Below is a small trained network, with its code and all its weights. Each question gives an input and a class and asks what happens when units are switched off, that is, made to give their printed mean instead of their output.

import numpy as np


def w(rows, s, z=0):
    codes = np.array(rows[::2]) - 128.0
    scale = np.full(codes.shape[1], s)
    scale[-1] = z or s
    return codes * scale


def norm(h):
    return h / np.sqrt((h * h).mean(-1, keepdims=True) + 1e-5)


def f(y):
    return y / 2 * (1 + np.tanh(0.7978845608 * (y + 0.044715 * y**3)))


def log_softmax(a):
    a = a - a.max(-1, keepdims=True)
    return a - np.log(np.exp(a).sum(-1, keepdims=True))


def net(x, mask):
    res = np.array(x, float).reshape(1, 6) / 4 @ E
    u = 0
    for l in range(2):
        y = f(norm(res) @ A[l][:, :-1].T + A[l][:, -1])
        res = res + np.where(mask[u : u + 12], y, B[l][:, -1]) @ B[l][:, :-1]
        u += 12
    return log_softmax(norm(res)[-1] @ U[:, :-1].T + U[:, -1])


A, B = {}, {}
E = w([
[174,172,131,88,85,82,2,55],'x0',
[98,145,64,151,74,249,41,168],'x1',
[98,5,117,91,103,131,141,121],'x2',
[116,217,86,116,120,106,86,149],'x3',
[1,138,178,121,130,178,91,60],'x4',
[111,102,229,204,138,117,128,177],'x5',
],0.0058)
A[0] = w([
[125,207,110,53,193,135,163,76,130],'L0N1',
[69,255,139,126,119,169,160,101,2],'L0N2',
[48,153,175,92,77,119,136,173,167],'L0N3',
[105,59,185,123,146,96,93,98,93],'L0N4',
[132,93,206,169,158,94,243,130,50],'L0N5',
[20,127,169,133,175,126,84,124,44],'L0N6',
[167,220,97,189,153,114,70,169,147],'L0N7',
[94,71,155,194,87,98,172,152,44],'L0N8',
[125,132,153,53,127,64,115,185,215],'L0N9',
[194,117,155,222,162,207,161,79,94],'L0N10',
[143,113,183,114,151,172,89,45,101],'L0N11',
[115,25,50,114,86,186,94,160,86],'L0N12',
],0.0091,0.0016)
B[0] = w([
[110,127,99,78,101,68,224,146,205],'L0N1',
[66,147,167,142,121,64,127,110,197],'L0N2',
[133,226,67,254,186,183,170,117,166],'L0N3',
[123,90,136,153,89,204,129,177,175],'L0N4',
[206,100,167,194,173,113,91,200,254],'L0N5',
[89,197,198,205,117,183,182,106,194],'L0N6',
[143,139,147,98,82,133,68,217,220],'L0N7',
[187,182,114,137,177,145,137,106,182],'L0N8',
[79,162,169,119,146,187,127,167,168],'L0N9',
[129,96,101,121,129,87,177,140,175],'L0N10',
[115,82,138,168,24,112,186,142,176],'L0N11',
[111,129,70,88,217,186,102,91,218],'L0N12',
],0.0083,0.0061)
A[1] = w([
[97,202,184,136,119,124,209,129,10],'L1N1',
[91,100,54,108,202,164,84,89,93],'L1N2',
[131,139,105,104,93,96,171,107,183],'L1N3',
[120,40,156,134,11,166,136,29,33],'L1N4',
[130,127,182,153,121,181,117,174,60],'L1N5',
[137,89,151,201,110,193,133,77,50],'L1N6',
[193,76,96,115,99,172,171,137,160],'L1N7',
[164,130,134,194,180,183,113,138,254],'L1N8',
[154,138,170,180,209,104,99,125,122],'L1N9',
[108,95,166,74,91,114,53,200,146],'L1N10',
[106,58,1,107,178,193,116,7,87],'L1N11',
[165,148,199,124,96,78,196,188,191],'L1N12',
],0.0095,0.0022)
B[1] = w([
[86,155,154,116,107,113,138,62,188],'L1N1',
[85,131,67,156,28,100,159,1,184],'L1N2',
[67,132,243,24,194,130,124,183,154],'L1N3',
[154,12,221,114,203,188,24,43,171],'L1N4',
[157,164,77,89,176,128,144,49,179],'L1N5',
[122,171,170,50,166,186,110,132,177],'L1N6',
[80,145,114,149,138,80,66,57,172],'L1N7',
[145,93,88,44,150,69,146,145,239],'L1N8',
[204,104,115,211,124,139,205,112,192],'L1N9',
[149,151,127,165,135,179,121,176,178],'L1N10',
[134,88,26,139,43,137,121,167,224],'L1N11',
[117,59,58,120,129,106,95,81,254],'L1N12',
],0.0081,0.0073)
U = w([
[92,94,4,112,73,173,128,77,123],'0',
[224,54,145,172,190,57,179,163,168],'1',
[120,52,194,98,144,173,84,66,137],'2',
[98,156,139,4,148,53,183,149,40],'3',
[37,202,187,168,93,102,161,67,123],'4',
[142,165,124,189,194,185,210,111,6],'5',
[167,204,111,110,89,126,67,204,233],'6',
[135,104,89,115,151,90,143,139,102],'7',
],0.016,0.0021)

Each question gives the input, the list of numbers given to net, and the class t.
The units are the neurons (one row each of A and B). Each row of codes is followed by its name. A weight is (code - 128) times the scale printed after its matrix; where a second scale follows, it is the last column's (A, B and U).
mask holds one flag per neuron, layer by layer. A switched-off neuron (its flag False) gives its mean, the last column of its row in B, instead of its output. The means were averaged over made-up inputs and are rounded, as every weight is.
A unit's drop is (log p(t) with every unit on - log p(t) with that unit switched off) / (log p(t) with every unit on - log p(t) with every unit switched off).
The circuit of an input: a set's keep is (log p(t) with only the set's units on - log p(t) with every unit switched off) / (log p(t) with every unit on - log p(t) with every unit switched off). Starting from the 12 units with the biggest drops (on a tie, the unit counted first), units are removed one at a time, each time the one whose removal leaves the highest keep (on an exact tie, the one counted first), for as long as the keep stays at least 0.8.
units of the circuit, in order: the units of the circuit, biggest drop first
most important unit: the unit with the biggest drop
top k neurons: the k neurons with the biggest drops, biggest first
k most important neurons of layer l: the k neurons of layer l with the biggest drops, biggest first
drop when u is switched off: that unit's drop, to one decimal
input [-2,1,-4,-8,3,3], class 1: most important unit => L0N5
input [3,1,-5,-4,3,-2], class 2: top 3 neurons => [L0N11, L1N4, L0N3]
input [-5,3,4,5,-6,3], class 0: units of the circuit, in order => [L0N12, L0N5]
input [1,4,-6,4,3,-8], class 3: 4 most important neurons of layer 0 => [L0N1, L0N5, L0N2, L0N4]
input [1,-8,-1,5,8,7], class 5: units of the circuit, in order => [L0N3, L1N9]
input [7,8,-2,6,6,-6], class 6: units of the circuit, in order => [L0N7, L1N12]
input [7,4,-3,-4,0,4], class 2: 2 most important neurons of layer 0 => [L0N11, L0N5]
input [-6,-5,1,1,7,-3], class 5: units of the circuit, in order => [L0N5, L0N6]
input [2,-3,7,4,8,0], class 4: top 2 neurons => [L0N6, L0N3]
input [2,3,3,7,2,3], class 6: top 3 neurons => [L0N7, L0N1, L1N2]
input [-6,-3,-6,3,3,7], class 1: top 2 neurons => [L0N5, L1N8]
input [3,0,4,-2,2,-1], class 2: top 2 neurons => [L1N4, L0N11]
input [-6,3,0,8,8,3], class 4: 2 most important neurons of layer 0 => [L0N2, L0N5]
input [-6,2,3,-6,5,7], class 5: most important unit => L0N6
input [-7,1,3,2,3,3], class 5: top 2 neurons => [L0N6, L0N3]
input [5,-2,-7,5,0,-8], class 3: top 3 neurons => [L0N1, L0N5, L1N3]
input [3,3,-6,-5,-5,5], class 6: 2 most important neurons of layer 0 => [L0N7, L0N5]
input [-2,-1,-3,6,6,-7], class 4: 2 most important neurons of layer 1 => [L1N8, L1N1]
input [5,0,8,7,-7,2], class 6: 2 most important neurons of layer 1 => [L1N12, L1N10]
input [0,-5,3,-1,-2,-6], class 3: units of the circuit, in order => [L1N3]
input [-5,3,-4,2,5,2], class 4: drop when L0N2 is switched off => 0.2
input [6,-1,6,1,-2,4], class 2: drop when L1N4 is switched off => 0.1
input [-8,-6,0,-3,2,-8], class 1: drop when L0N5 is switched off => 2.2
